Below are the code and all the weights of a small trained network. Each question names an input and a target symbol and asks about switching units off, where a switched-off unit gives its printed mean instead of its output.

import numpy as np


def w(rows, s, z=0):
    codes = np.array(rows[::2]) - 128.0
    scale = np.full(codes.shape[1], s)
    scale[-1] = z or s
    return codes * scale


def norm(h):
    return h / np.sqrt((h * h).mean(-1, keepdims=True) + 1e-5)


def f(y):
    return y / 2 * (1 + np.tanh(0.7978845608 * (y + 0.044715 * y**3)))


def softmax(a):
    e = np.exp(a - a.max(-1, keepdims=True))
    return e / e.sum(-1, keepdims=True)


def log_softmax(a):
    a = a - a.max(-1, keepdims=True)
    return a - np.log(np.exp(a).sum(-1, keepdims=True))


def net(x, mask):
    ids = ['Φβγδητψω'.index(c) for c in x.split()]
    T = len(ids)
    res = E[ids] + P[:T]
    r = norm(res)
    for j in range(2):
        rows = slice(3 * j, 3 * j + 3)
        q, k, v = (r @ M[0][rows].T for M in (Q, K, V))
        z = softmax(np.where(np.tri(T) > 0, q @ k.T / 3**0.5, -1e9)) @ v
        o = O[0][rows]
        res = res + np.where(mask[j], z, o[:, -1]) @ o[:, :-1]
    y = f(norm(res) @ A[0][:, :-1].T + A[0][:, -1])
    res = res + np.where(mask[2:14], y, B[0][:, -1]) @ B[0][:, :-1]
    return log_softmax(norm(res)[-1] @ U[:, :-1].T + U[:, -1])


Q, K, V, O, A, B = {}, {}, {}, {}, {}, {}
E = w([
[124,6,83,72,106,150,191],'Φ',
[178,78,204,132,66,169,160],'β',
[30,103,203,91,167,109,47],'γ',
[187,97,122,15,47,95,192],'δ',
[167,175,255,139,80,166,108],'η',
[200,86,123,129,230,135,5],'τ',
[161,168,136,212,53,154,25],'ψ',
[135,210,76,184,156,140,208],'ω',
],0.0016)
P = w([
[82,107,167,208,124,6,230],'0',
[94,103,146,187,126,61,179],'1',
[110,115,150,172,138,88,155],'2',
[121,132,147,155,123,114,152],'3',
[123,154,139,138,113,138,144],'4',
[133,160,124,125,111,168,140],'5',
[145,167,113,101,112,195,130],'6',
[165,175,99,92,110,221,121],'7',
],0.0013)
Q[0] = w([
[112,128,195,176,111,154,116],'head 0',
[91,155,127,143,219,98,16],'head 0',
[235,172,195,167,24,255,154],'head 0',
[117,56,124,94,137,41,50],'head 1',
[157,161,143,206,25,225,43],'head 1',
[171,101,79,71,46,122,192],'head 1',
],0.0058)
K[0] = w([
[135,200,94,158,128,123,122],'head 0',
[29,115,148,168,149,68,90],'head 0',
[161,208,65,108,139,203,83],'head 0',
[114,139,138,199,161,46,190],'head 1',
[185,254,41,116,142,217,136],'head 1',
[16,163,138,64,122,94,77],'head 1',
],0.0065)
V[0] = w([
[4,171,170,104,108,64,142],'head 0',
[125,241,108,177,158,145,133],'head 0',
[102,123,32,159,188,75,166],'head 0',
[155,88,161,68,99,238,97],'head 1',
[47,169,197,45,131,52,101],'head 1',
[164,123,99,110,45,122,55],'head 1',
],0.0027)
O[0] = w([
[253,169,151,191,129,181,191,179],'head 0',
[137,48,156,155,191,90,151,178],'head 0',
[181,191,175,95,167,52,141,155],'head 0',
[169,192,221,226,166,74,152,9],'head 1',
[142,89,125,94,160,171,16,101],'head 1',
[226,78,118,141,116,41,141,27],'head 1',
],0.0027,0.0015)
A[0] = w([
[126,172,165,203,222,38,143,68],'neuron 0',
[66,129,173,174,109,85,176,154],'neuron 1',
[173,74,130,225,114,133,115,48],'neuron 2',
[129,114,43,121,121,157,195,97],'neuron 3',
[228,181,117,165,161,102,102,143],'neuron 4',
[195,78,235,78,193,114,176,2],'neuron 5',
[213,72,195,161,77,75,62,60],'neuron 6',
[33,119,134,170,253,107,63,112],'neuron 7',
[79,170,123,116,81,151,91,231],'neuron 8',
[56,144,69,132,155,93,159,45],'neuron 9',
[71,45,204,109,92,159,114,74],'neuron 10',
[133,117,177,59,158,65,169,74],'neuron 11',
],0.0041,0.0021)
B[0] = w([
[159,90,152,92,31,119,75,161],'neuron 0',
[93,76,94,96,146,115,61,232],'neuron 1',
[148,199,167,103,80,145,45,114],'neuron 2',
[91,234,152,168,184,120,76,250],'neuron 3',
[100,57,111,69,128,90,115,130],'neuron 4',
[149,132,29,244,78,101,33,121],'neuron 5',
[57,203,85,61,172,134,184,111],'neuron 6',
[135,160,214,98,114,3,132,102],'neuron 7',
[193,90,95,171,162,72,138,245],'neuron 8',
[137,157,81,124,173,210,130,128],'neuron 9',
[148,164,117,93,159,67,101,235],'neuron 10',
[178,172,146,163,96,142,87,110],'neuron 11',
],0.0033,0.0015)
U = w([
[87,216,84,195,240,188,188,54],'Φ',
[52,34,166,191,61,119,193,110],'β',
[201,31,57,42,144,213,94,89],'γ',
[223,187,136,104,35,125,245,80],'δ',
[151,166,248,138,80,230,70,102],'η',
[113,104,182,80,187,3,98,236],'τ',
[52,212,99,38,62,109,57,97],'ψ',
[175,122,45,230,103,97,47,255],'ω',
],0.0065,0.0018)

Each question gives the input, a string of symbols that net reads in full, and the target symbol t.
The units are the heads (3 rows each of Q, K, V and O) and the neurons (one row each of A and B). Each row of codes is followed by its name. A weight is (code - 128) times the scale printed after its matrix; where a second scale follows, it is the last column's (O, A, B and U).
mask holds one flag per unit, heads first, then neurons. A switched-off unit (its flag False) gives its mean, the last column of its rows in O or B, instead of its output. The means were averaged over made-up inputs and are rounded, as every weight is.
A unit's drop is (log p(t) with every unit on - log p(t) with that unit switched off) / (log p(t) with every unit on - log p(t) with every unit switched off).
The circuit of an input: a set's keep is (log p(t) with only the set's units on - log p(t) with every unit switched off) / (log p(t) with every unit on - log p(t) with every unit switched off). Starting from the 12 units with the biggest drops (on a tie, the unit counted first), units are removed one at a time, each time the one whose removal leaves the highest keep (on an exact tie, the one counted first), for as long as the keep stays at least 0.8.
circuit, biggest first: the units of the circuit, biggest drop first
unit that matters most: the unit with the biggest drop
k most important neurons: the k neurons with the biggest drops, biggest first
heads that matter: for each layer, one digit per head in row order, 1 if its drop is at least 0.15 and else 0, layers parted by /
input ω ω β β β, target β: circuit, biggest first	[neuron 9; head 0; neuron 0]
input ω δ ω, target γ: unit that matters most	head 0
input ψ ψ ψ γ ω τ ω, target ψ: circuit, biggest first	[head 0; neuron 0; neuron 8; head 1]
input ω ω ω ω γ ω, target τ: circuit, biggest first	[head 0; neuron 7; head 1]
input τ η ω Φ, target Φ: heads that matter	00
input Φ ω β δ β, target δ: circuit, biggest first	[neuron 3; neuron 6; head 1]
input ω δ β β β, target β: 3 most important neurons	[neuron 9; neuron 3; neuron 11]
input δ δ δ ω ψ ω, target ω: circuit, biggest first	[head 1; head 0; neuron 0]
input ω Φ γ β, target γ: circuit, biggest first	[head 1; neuron 3]
input τ β η, target τ: heads that matter	10
input γ ω ω β ω ω γ, target Φ: heads that matter	11
input ψ η δ ω δ β δ ω, target γ: heads that matter	11
input γ β β β ω β, target ω: circuit, biggest first	[neuron 5; head 0]
input ω Φ ω, target δ: 2 most important neurons	[neuron 0; neuron 10]
input β δ ψ, target ψ: circuit, biggest first	[head 1; neuron 6; neuron 2]
input Φ γ β δ β γ, target β: unit that matters most	head 0
input τ τ δ ψ δ δ ω δ, target δ: heads that matter	01
input ω δ τ η ω ω τ, target τ: circuit, biggest first	[neuron 7; head 0]
input Φ τ δ β, target τ: circuit, biggest first	[head 0; neuron 10; neuron 8; neuron 5]
input η ψ η, target ψ: heads that matter	01
input Φ γ ω τ, target γ: heads that matter	10
input ω β ω Φ δ β ψ η, target ψ: heads that matter	11
input ω τ ω, target ψ: 3 most important neurons	[neuron 0; neuron 8; neuron 1]
input ω γ ω, target τ: unit that matters most	neuron 7
input η Φ ω δ τ, target τ: heads that matter	00
input δ ω ω η ω, target η: heads that matter	11
input β τ β τ δ β, target τ: unit that matters most	head 0
